Below are the code and all the weights of a small trained network. Each question names an input and a class and asks about switching units off, where a switched-off unit gives its printed mean instead of its output.

import numpy as np


def w(rows, s, z=0):
    codes = np.array(rows[::2]) - 128.0
    scale = np.full(codes.shape[1], s)
    scale[-1] = z or s
    return codes * scale


def norm(h):
    return h / np.sqrt((h * h).mean(-1, keepdims=True) + 1e-5)


def f(y):
    return np.maximum(y, 0)


def log_softmax(a):
    a = a - a.max(-1, keepdims=True)
    return a - np.log(np.exp(a).sum(-1, keepdims=True))


def net(x, mask):
    res = np.array(x, float).reshape(1, 4) / 4 @ E
    u = 0
    for l in range(2):
        y = f(norm(res) @ A[l][:, :-1].T + A[l][:, -1])
        res = res + np.where(mask[u : u + 8], y, B[l][:, -1]) @ B[l][:, :-1]
        u += 8
    return log_softmax(norm(res)[-1] @ U[:, :-1].T + U[:, -1])


A, B = {}, {}
E = w([
[50,80,111,183,149,170,94,84,104,124],'x0',
[161,48,171,240,98,125,49,126,210,108],'x1',
[156,254,140,192,178,108,135,110,146,110],'x2',
[131,169,25,110,70,61,108,237,91,21],'x3',
],0.009)
A[0] = w([
[190,144,184,139,191,54,140,188,189,102,75],'0.n1',
[156,128,141,134,114,181,218,49,153,218,1],'0.n2',
[140,200,144,33,172,110,219,102,72,127,129],'0.n3',
[172,181,181,102,187,147,171,145,153,191,44],'0.n4',
[134,124,125,199,171,180,69,130,83,111,61],'0.n5',
[182,89,117,168,71,48,81,136,135,166,80],'0.n6',
[203,127,123,83,85,2,149,179,91,80,49],'0.n7',
[175,132,178,179,155,151,96,137,146,91,35],'0.n8',
],0.0083,0.0041)
B[0] = w([
[130,128,34,38,122,150,110,60,120,123,191],'0.n1',
[64,162,179,226,191,31,108,203,66,197,204],'0.n2',
[164,109,5,18,145,221,169,117,86,175,254],'0.n3',
[77,94,107,80,20,146,199,68,100,162,186],'0.n4',
[110,104,146,110,70,121,141,77,190,111,167],'0.n5',
[146,102,48,84,76,122,141,166,178,149,184],'0.n6',
[181,94,157,221,198,43,1,128,233,63,225],'0.n7',
[163,217,144,218,152,63,63,109,196,126,172],'0.n8',
],0.0087,0.0079)
A[1] = w([
[112,74,141,158,17,175,157,195,148,91,3],'1.n1',
[165,210,115,58,161,184,242,145,49,144,150],'1.n2',
[214,84,109,142,77,107,20,136,247,89,218],'1.n3',
[204,74,91,166,65,157,98,180,131,132,109],'1.n4',
[91,95,173,146,82,136,31,47,160,83,76],'1.n5',
[186,184,61,36,126,23,69,186,122,59,66],'1.n6',
[190,155,184,155,131,114,56,155,192,91,82],'1.n7',
[150,148,81,72,102,50,87,245,108,2,146],'1.n8',
],0.0082,0.0046)
B[1] = w([
[78,50,129,84,218,220,226,120,63,254,140],'1.n1',
[151,124,20,40,164,200,117,88,222,66,192],'1.n2',
[121,191,89,81,36,150,139,44,154,128,252],'1.n3',
[49,145,42,110,156,139,160,64,123,200,164],'1.n4',
[150,135,61,75,123,143,108,155,136,110,173],'1.n5',
[179,171,210,203,123,49,103,161,179,81,204],'1.n6',
[91,178,126,98,39,31,145,118,205,51,175],'1.n7',
[110,122,199,237,96,27,86,199,117,81,205],'1.n8',
],0.0089,0.015)
U = w([
[102,71,20,8,85,211,202,43,144,194,133],'0',
[147,149,175,206,60,30,101,142,193,86,224],'1',
[204,200,107,155,221,167,166,185,98,79,1],'2',
[66,61,244,203,170,89,170,133,31,238,120],'3',
],0.011,0.0056)

Each question gives the input, the list of numbers given to net, and the class t.
The units are the neurons (one row each of A and B). Each row of codes is followed by its name. A weight is (code - 128) times the scale printed after its matrix; where a second scale follows, it is the last column's (A, B and U).
mask holds one flag per neuron, layer by layer. A switched-off neuron (its flag False) gives its mean, the last column of its row in B, instead of its output. The means were averaged over made-up inputs and are rounded, as every weight is.
A unit's drop is (log p(t) with every unit on - log p(t) with that unit switched off) / (log p(t) with every unit on - log p(t) with every unit switched off).
The circuit of an input: a set's keep is (log p(t) with only the set's units on - log p(t) with every unit switched off) / (log p(t) with every unit on - log p(t) with every unit switched off). Starting from the 12 units with the biggest drops (on a tie, the unit counted first), units are removed one at a time, each time the one whose removal leaves the highest keep (on an exact tie, the one counted first), for as long as the keep stays at least 0.8.
circuit, biggest first: the units of the circuit, biggest drop first
unit that matters most: the unit with the biggest drop
top k neurons: the k neurons with the biggest drops, biggest first
k most important neurons of layer l: the k neurons of layer l with the biggest drops, biggest first
drop of u: that unit's drop, to one decimal
input [-4,5,-6,-8], class 3: top 2 neurons -> [0.n2; 0.n7]
input [-5,0,-3,-8], class 3: circuit, biggest first -> [0.n2; 1.n3]
input [-3,2,-4,-5], class 3: unit that matters most -> 0.n2
input [-4,8,-1,-4], class 0: 2 most important neurons of layer 0 -> [0.n7; 0.n6]
input [-3,-1,-8,-4], class 3: circuit, biggest first -> [1.n3; 0.n2; 1.n2]
input [1,-1,6,2], class 2: top 2 neurons -> [0.n7; 0.n3]
input [7,-3,-1,-3], class 3: top 4 neurons -> [0.n3; 1.n3; 1.n2; 0.n2]
input [5,-5,5,4], class 2: top 2 neurons -> [1.n3; 0.n4]
input [4,-1,-4,-2], class 3: 2 most important neurons of layer 0 -> [0.n3; 0.n7]
input [3,-6,0,4], class 2: top 2 neurons -> [0.n3; 1.n3]
input [-8,1,-6,-6], class 3: top 4 neurons -> [0.n2; 0.n3; 1.n3; 1.n2]
input [-8,-1,6,-1], class 0: top 2 neurons -> [0.n4; 0.n3]
input [5,3,1,-2], class 0: 2 most important neurons of layer 1 -> [1.n8; 1.n6]
input [-1,6,-3,0], class 0: unit that matters most -> 0.n7
input [5,-6,3,5], class 2: top 2 neurons -> [0.n3; 1.n3]
input [2,2,6,-7], class 3: 3 most important neurons of layer 0 -> [0.n7; 0.n2; 0.n4]
input [3,-1,4,-5], class 3: drop of 0.n2 -> 0.7
input [-3,-8,-8,8], class 1: drop of 0.n2 -> 0.0
input [0,-6,-6,5], class 1: drop of 0.n7 -> 0.1
input [0,8,-8,3], class 0: most important neuron of layer 1 -> [1.n1]
